Each row has a name. Each question is about the rows just above it.

[130 135 153  85 118  90  73 181 102  50 116 142 135 144  94 137 136 101
 112  56 127 139 120 141 155 150 125 150  95 130 152 128 134 137]  (170)
[135 122 110 152  86 156 126 140 125 190 164 207 134 144  96 111 137  86
  81 149 142  78 129 136 151  92 112 158  77 176 119 129  87 161]  (64)
[135 122 110 152  86 156 126 140 125 190 164 207 134 144  96 111 137  86
  81 149 142  78 129 136 151  92 112 158  77 176 123 109  89 144]  (128)
[129 132 155  77 118  84  76 184  98  50 116 142 134 148  99 130 137  98
 108  64 127 138 122 144 157 154 125 151  99 128 153 127 131 129]  (86)
[131 141 154  83 125  88  75 183  96  53 116 134 140 141  99 132 137 103
 109  59 126 140 126 146 154 152 126 150  96 128 153 128 130 130]  (56)
[131 138 159  73 119  89  81 179  91  64 114 126 119 158 104  97 119 115
 124  71 117 122 111 158 159 161 113 184 104 124 146 139 145 118]  (100)
[150 132 119 135  93 153 120 148 124 191 144 195 151 146  88  97 147  87
  89 134 137  78 118 135 143 106 120 148  78 169 121 106  84 139]  (141)
[148 133 123 131  88 159 130 152 121 186 141 197 150 143  92  92 155  89
  88 135 140  77 116 132 145 111 113 151  74 167 116 112  86 140]  (88)
[133 141 157  76 124  91  75 184  94  58 115 128 122 157 101  97 121 122
 125  70 122 117 117 164 163 159 114 180 102 128 143 145 140 118]  (80)
[115 128] with -1 step of 1 on every entry: : [114 127]
Shift each entry of [117 164 163 159] by -1 times 1: : [116 163 162 158]
Move every entry of [ 92 155  89  88] by -1 step of 1. : [ 91 154  88  87]

[134 137 141 117 129 152 117 144 102 108 129 119 116 111  88 103 108 116
 152 120 157 124 128 138 123 132 155 121 121 118 116 124 112 122 122 151
 121] : (20)
[134 127 136 123 129 152 124 144 107 108 129 119 125 113 103 115 111 121
 145 124 150 124 127 125 123 130 148 121 130 118 157 124 117 120 122 147
  89] : (142)
[133 117 155 133 129 152 110 144 115 107 111 108 116  88  85 116 108 112
 152 124 150 124 122 125 123 130 155 110 131 118 169 129 121 117 122 149
 133] : (113)
[134 115 141 129 129 156 117 144 103  93 116 103 116 113  88 115 108 116
 152 124 150 124 117 125 123 130 155 112 131 118 169 125 117 108 122 149
 128] : (102)
[125 127 109 123 140  70 140 107 154 160 132 155 153 177 196 153 160 158
  85 134  73 127 152 123 127 130  90 151 132 122  59 125 144 144 125  86
 140] : (127)
[128 127  91 130 129  80 156  92 171 181 137 157 148 159 208 168 166 155
  82 140  74 134 132 123 130 124  74 152 136 153  40 125 147 155 134  81
 125] : (97)
[134 143 141 113 129 152 117 144 106 108 131 119 116 111  88 102 108 116
 152 117 157 124 128 142 123 133 155 121 117 118 169 124 113 122 122 149
 118] : (101)
[134 136 149 117 129 152 112 144 112 108 129 119 116 109  81 108 107 112
 154 117 160 124 128 140 123 132 159 121 124 118 171 124 114 122 122 153
 123] : (92)
[134 141 146 114 129 152 113 144 115 114 129 120 116 113  88 112 108 113
 152 116 156 124 128 143 123 133 155 121 122 118 169 124 117 125 122 149
 121] : (12)
[134 127 111 123 133  99 155 104 148 166 129 142 124 149 166 165 150 153
  96 133  89 131 128 125 123 130 100 141 149 150  51 124 125 155 134  91
 125] : (134)
[134 121 158 130 129 152 107 144 115 107 111 109 115 113  81 115 108 110
 152 124 150 124 124 125 123 130 155 110 131 118 169 128 120 118 122 149
 131] : (182)
Shift each entry of [155 121] by +1 times 1: : [156 122]
[131 128 125] with -1 step of 1 on every entry: : [130 127 124]
Which row holds [134 143 141 113 129 152 117 144 106 108 131 119 116 111  88 102 108 116
 152 117 157 124 128 142 123 133 155 121 117 118 169 124 113 122 122 149
 118]? : (101)
Whose row is [134 136 149 117 129 152 112 144 112 108 129 119 116 109  81 108 107 112
 154 117 160 124 128 140 123 132 159 121 124 118 171 124 114 122 122 153
 123]? : (92)
Where do [134 141 146 114 129 152 113 144 115 114 129 120 116 113  88 112 108 113
 152 116 156 124 128 143 123 133 155 121 122 118 169 124 117 125 122 149
 121] appear? : (12)

[149  81 185 189 175  84]  (166)
[ 63 179  80 102  66 116]  (191)
[ 72 179  59  82 118 139]  (121)
[ 96 107 156 127 119  89]  (168)
[131 183  88  50  72 130]  (5)
[123 112 182 144 134  93]  (44)
[ 79 164  87 106  69  88]  (197)
[159 121 162 145  71  98]  (34)
[ 50 208  71  82  54  43]  (27)
[221  81  80 118  95 169]  (54)
[132  63 174 190  80  88]  (152)
The one value in (166) and (54): : [81]
[183  88  50  72] with +1 step of 1 on every entry: : [184  89  51  73]
Move every entry of [50] by +1 step of 1. : [51]
Move every entry of [123 112 182 144] by -1 step of 1. : [122 111 181 143]
Shared by (27) and (34): : [71]

[170  82  81 177  94  76 109 147] : (119)
[130 117 119 135 121  68 149 106] : (77)
[ 57 194 199 111 175 182 156 100] : (82)
[ 98 109 162 124  93 110 170  93] : (45)
[ 31 200 224  55 209  85 125 110] : (25)
Which value is in both (25) and (45)? : [110]
Move every entry of [177  94  76 109] by -1 step of 1. : [176  93  75 108]
Move every entry of [124  93 110 170] by -1 step of 1. : [123  92 109 169]

[188 166 130 112 124 148 145 175 211 187 173 158 139 102 105  89 101  99
 113 111 110 104 112  96 101  92  73  72  79 100 103 125 163 172 193 181
 168 152 126 102 128 146 156 181 203 183 177 139 113  74  84  67  86] = (75)
[174 195 196 157 133 137 113 111 141 146 190 189 191 201 143 135 106 113
  94  95 102 107 120 110  96 107  91 103  98  89  83  79  89 112 120 150
 161 189 165 166 130 114 119 131 138 177 182 211 192 172 133  70  71] = (132)
[166 146 117 120 142 159 170 198 206 190 152 138 116  79  99  85 101  87
 112 109 110 102 101  97 102  87  80  74  85 109 117 153 182 176 195 176
 162 128 123 122 150 175 175 193 205 169 154 110  87  63  80 100 115] = (162)
[123 120 115 156 182 175 200 213 169 172 103 102  88  73 103  86  89  87
 102 100  96  97  86  91  86  83 100  91 121 140 157 188 187 164 178 153
 144 105 144 151 197 224 190 192 174 124 111  69  69  83  95 154 148] = (129)
[144 185 196 182 154 146 123 118 118 139 180 184 189 223 160 156 103 115
  88  88  95 101 112 119  92 108 103 113 113  89  85  82  75 105  99 141
 152 176 176 179 147 136 116 132 126 165 178 209 199 202 153 108  95] = (15)
[113 163 188 193 170 160 141 130 104 128 162 170 185 224 176 172 117 122
  90  87  92  94 110 123  95 111 111 119 121  95  82  89  73  94  87 128
 142 158 177 188 166 154 126 135 119 150 163 198 198 216 171 143 122] = (48)
[166 146 117 120 142 159 170 198 206 173 152 178 116  79  99  85 101  87
 112 109 110 102 101  97 102  87  80  74  85 109 117 153 182 176 195 176
 113 128 123 122 150 175 175 193 205 169 154 110  87  63  80 100 115] = (143)
[143 134 112 141 166 170 191 213 193 188 138 118  96  74  98  86  93  80
 107 102 104 101  90  97  94  87  93  79 100 121 138 176 191 173 187 168
 150 105 130 132 174 209 186 199 196 148 129  84  72  69  85 136 139] = (22)
[193 195 183 136 118 138 109 125 169 155 192 185 187 169 129 119 115 103
 102 103 105 106 125 105 105 106  86  91  87  90  81  88 112 140 145 164
 172 183 155 151 113 111 128 146 161 186 186 199 177 140 112  56  61] = (180)
Whose row is [143 134 112 141 166 170 191 213 193 188 138 118  96  74  98  86  93  80
 107 102 104 101  90  97  94  87  93  79 100 121 138 176 191 173 187 168
 150 105 130 132 174 209 186 199 196 148 129  84  72  69  85 136 139]? : (22)
Shift each entry of [110] by -1 times 1: : [109]
[112 124 148] with -1 step of 1 on every entry: : [111 123 147]
Which row holds [123 120 115 156 182 175 200 213 169 172 103 102  88  73 103  86  89  87
 102 100  96  97  86  91  86  83 100  91 121 140 157 188 187 164 178 153
 144 105 144 151 197 224 190 192 174 124 111  69  69  83  95 154 148]? : (129)
Shift each entry of [168] by -1 times 1: : [167]
Shift each entry of [111] by -1 times 1: : [110]
Move every entry of [163 198 198] by -1 step of 1. : [162 197 197]

[133 134 157 112 104]  (26)
[139  88 128 118 120]  (3)
[133 134 157 149 138]  (11)
[144  66 141 195 138]  (71)
[120 112 107  91 138]  (131)
[130 126 152 133 167]  (61)
Shift each entry of [152 133] by +1 times 1: : [153 134]
Shift each entry of [195] by +1 times 1: : [196]
Which value is in both (26) and (131)? : [112]

[115 139  91 129 116 140 137 139 121 121]  (163)
[136 130 120 133 116 120 130 114 127 139]  (8)
[129 143 130 122 127 121 124 122 126 138]  (126)
[109 107 153 118 127 110 122 115 127 117]  (103)
[143 166 152 120 132 132 125 131 119 133]  (50)
[128 132 202 123 123 114 129 122 131 134]  (181)
[146 149  98 127 134 127 121 130 124 132]  (60)
[141 155 188 127 135 111 129 141 130 134]  (17)
[139 131 127 121 131 131 134 141 132 125]  (173)
[120] with -1 step of 1 on every entry: : [119]
[131] with +1 step of 1 on every entry: : [132]
Shared by (60) and (163): : [121]

[106 209 169 107 154 144 117 150 130] : (83)
[108 205 195  82 144 146 105 194  87] : (96)
[108 205 130  82 141 131 140 173 103] : (90)
Shift each entry of [154] by -1 times 1: : [153]
[108] with +1 step of 1 on every entry: : [109]
Shift each entry of [106 209] by +1 times 1: : [107 210]
Shift each entry of [205] by +1 times 1: : [206]
Shift each entry of [205 195  82] by +1 times 1: : [206 196  83]
Shift each entry of [106 209 169 107] by -1 times 1: : [105 208 168 106]
Which value is in both (83) and (90)? : [130]

[135 134 129 105 138 135  95 118 126 120 124 116 137 123 102 123 139 114
 121 139 104 139  95 151 103 150 142 127 137 145 122 110 150 137 137 113
 137 116 107 124 135 136 122 121 106 160 115 146 137 108  87  97 135 116
 136 107 116 107 135 105 106 117] : (30)
[130 161 161 140 135 112 161 153 145 153 164 122 194 142 139 148  88 108
 150 137 203 121 168 109 142  93 151 123 131  96 137 133 121 138  57 146
 108 151 148 110 140 139 156 120 177  49 140 141 112 157 153 159 127 153
 116 180 180 121 159 122 120 130] : (52)
[134 113 154 141 146 106 146 114 110 121 103 121 148 127 103 121 132 129
 104 127 141 125 140 133 115 125  74 135 128 116 133 152 104 158 142 133
 106 133 132 143 143 131 150 124 176 119 115  91 110 141 163 102 112 144
 108 126 105 130 150 149 106 142] : (29)
Whose row is [130 161 161 140 135 112 161 153 145 153 164 122 194 142 139 148  88 108
 150 137 203 121 168 109 142  93 151 123 131  96 137 133 121 138  57 146
 108 151 148 110 140 139 156 120 177  49 140 141 112 157 153 159 127 153
 116 180 180 121 159 122 120 130]? : (52)
Whose row is [135 134 129 105 138 135  95 118 126 120 124 116 137 123 102 123 139 114
 121 139 104 139  95 151 103 150 142 127 137 145 122 110 150 137 137 113
 137 116 107 124 135 136 122 121 106 160 115 146 137 108  87  97 135 116
 136 107 116 107 135 105 106 117]? : (30)

[183 163  78 220  56 147 160 130 197 121 160 170 112 202 128 177]  (114)
[112 157 154 100  97 162 174 160  85  38 150 144 190  66  51  47]  (84)
[105 160 151 131  58 141  86 140 150 191 145  38 121  87  85 166]  (14)
[170  78  55  63 111 212  39 114 151 204 187 162 151 161  38 193]  (66)
[138  69 196 219 170  64 173  64  48 207 123  55 119 134 222  39]  (91)
The row with [183 163  78 220  56 147 160 130 197 121 160 170 112 202 128 177] is : (114)
Move every entry of [170] by +1 step of 1. : [171]
[87 85] with +1 step of 1 on every entry: : [88 86]
Shared by (114) and (91): : [170]
Whose row is [105 160 151 131  58 141  86 140 150 191 145  38 121  87  85 166]? : (14)

[128 115 139 149 134 123 149 148 138 132 130 149 133 140 131 133 164 152
 131 140 141 157 148 136 107 141 146 132 137 126 117 120 174 149 136] -> (58)
[147 147 105 113 138 160 100 135 147 156 143 113 142 128 130 123 113 118
 145 142 162 117 106 160 117 113 108 141 157 158 138 176 103 159 131] -> (123)
[114 111 145 149  96 125 116 144 122 121 136 139 138 133 127 140 120 145
 122 135 107 117 129 131 116 134 121 133 143 123 124 133 122 113 126] -> (81)
[112 162 150 142 112 108 115 159 106 165 114 127 100 156 121 137 109 118
 158 118 166 126 122 159 108 145 120 116 160 120 118 202 108 157 109] -> (138)
[126 106 130 133 132 146 118 148 121 123 119 133 144 134 126 141 105 152
  95 129  95 105 144 104 102 124 123 121 101  86 151  85 115 117 134] -> (51)
[105 135  85  92 130 114 127 131 153 140 150  97 148 108 152 146 129  87
 116 121 137 108 126 127 136 129 119 154 122 118 117 125 123 119 136] -> (145)
[101 116 123  95 118 118 123 109 152 133 151  91 129 114 154 150 156 101
 103 108 121 116 129 115 121  94 117 141 123 128 153 141 138 120 131] -> (122)
[128 115 139 149 134 123 149 148 138 132 130 149 133 140 131 133 164 152
 131 140 141 157 148 136 107 141 146 132 137 126 117 120 174 149 136] is in which row? : (58)
Where do [112 162 150 142 112 108 115 159 106 165 114 127 100 156 121 137 109 118
 158 118 166 126 122 159 108 145 120 116 160 120 118 202 108 157 109] appear? : (138)
Which row holds [147 147 105 113 138 160 100 135 147 156 143 113 142 128 130 123 113 118
 145 142 162 117 106 160 117 113 108 141 157 158 138 176 103 159 131]? : (123)

[111 128 125 136] : (35)
[138 147 102 114] : (153)
[ 95 125 143 154] : (43)
[141 131 133 125] : (24)
[ 97 123 132 103] : (57)
[ 94 149 102 177] : (4)
[122 102 146 126] : (111)
[ 87 108 135 161] : (135)
[ 94 149 102 211] : (137)
Which value is in both (137) and (153)? : [102]
Which value is in both (35) and (43)? : [125]
[125] with -1 step of 1 on every entry: : [124]
Shift each entry of [ 94 149 102] by +1 times 1: : [ 95 150 103]

[ 98  88 143 111]  (38)
[ 93  95 153 156]  (62)
[173 122  83 142]  (87)
[172 127 124 142]  (42)
[129 164 163 126]  (160)
[101 171 127 151]  (63)
[ 48  97 170 108]  (21)
[ 92 165 126  98]  (40)
The one value in (40) and (38): : [98]
The one value in (160) and (40): : [126]
Which value is in both (42) and (87)? : [142]
Move every entry of [173] by -1 step of 1. : [172]
Shift each entry of [101 171] by +1 times 1: : [102 172]
Move every entry of [164] by -1 step of 1. : [163]

[171 167 128 134 151 158 194 172 148 182 200 156 142 155 199 137 173 159
 211 145 168 190 140 147 167 143 142 177 134 139 142 183 181 150 141 171
 169 141] -> (78)
[171 167 128 134 151 158 194 172 148 182 200 156 142 155 199 137 173 159
 211 145 166 128 166 154 128 134 142 155 145 137 165 173 167 128 135 161
 157 139] -> (89)
[171 167 128 134 151 158 194 172 148 182 170 156 142 155 199 137 173 159
 211 145 166 128 181 154 128 134 142 155 145 137 128 173 167 128 135 161
 157 139] -> (65)
Move every entry of [142 183 181] by -1 step of 1. : [141 182 180]
Move every entry of [128 134 151] by -1 step of 1. : [127 133 150]
Move every entry of [137 173 159 211] by +1 step of 1. : [138 174 160 212]
Whose row is [171 167 128 134 151 158 194 172 148 182 200 156 142 155 199 137 173 159
 211 145 168 190 140 147 167 143 142 177 134 139 142 183 181 150 141 171
 169 141]? : (78)
Whose row is [171 167 128 134 151 158 194 172 148 182 200 156 142 155 199 137 173 159
 211 145 166 128 166 154 128 134 142 155 145 137 165 173 167 128 135 161
 157 139]? : (89)
Move every entry of [173 159] by +1 step of 1. : [174 160]

[173 124  82 164 121 161 152 125  82 171 161 178  75] = (110)
[ 73 193 166  61 202  63  77 206 173 173  53  73 185] = (136)
[ 53 211 174  71 195 176  79 218 174 187  68  76 166] = (99)
[175 202 183  71 207  76  94 210 174 192  70  75 168] = (53)
[190  59  87 178  68 173 162  53  86  66 181 181  79] = (106)
[172  63  80 193  50 177 175  37  87  71 203 190  83] = (46)
[ 76 142 182  91 135  96 129 112 173  57  84 102 186] = (68)
[172  95  72 183 104 171 159  96  69 168 164 172  75] = (147)
[172  95  72] with -1 step of 1 on every entry: : [171  94  71]
The one value in (110) and (136): : [173]
[173 162] with -1 step of 1 on every entry: : [172 161]

[186  50 133  52  79] = (76)
[ 79 185 128 186  80] = (49)
[80 50 79 80 84] = (7)
Whose row is [80 50 79 80 84]? : (7)
Where do [ 79 185 128 186  80] appear? : (49)
Shift each entry of [79] by +1 times 1: : [80]
[80] with +1 step of 1 on every entry: : [81]
Where do [186  50 133  52  79] appear? : (76)

[133 132  73 127] -> (93)
[102 178  85 150] -> (116)
[ 61  95 131  29] -> (120)
[132 137  95 132] -> (139)
[102 178  85  84] -> (79)
[ 69  81 127  85] -> (158)
Which value is in both (93) and (139)? : [132]
Move every entry of [133 132] by -1 step of 1. : [132 131]
Shared by (93) and (158): : [127]
Whose row is [ 61  95 131  29]? : (120)
Shared by (116) and (158): : [85]
Shift each entry of [102 178] by -1 times 1: : [101 177]
Move every entry of [ 81 127] by -1 step of 1. : [ 80 126]

[ 68 190 201  32  84  31]  (105)
[ 83 186 204 191  81  33]  (10)
[171  72  56  33 173 219]  (19)
[180  67  52  66 176 226]  (55)
Shift each entry of [ 33 173] by -1 times 1: : [ 32 172]
[201  32] with -1 step of 1 on every entry: : [200  31]
Shift each entry of [204 191  81] by +1 times 1: : [205 192  82]
Which value is in both (10) and (19)? : [33]
[67] with +1 step of 1 on every entry: : [68]

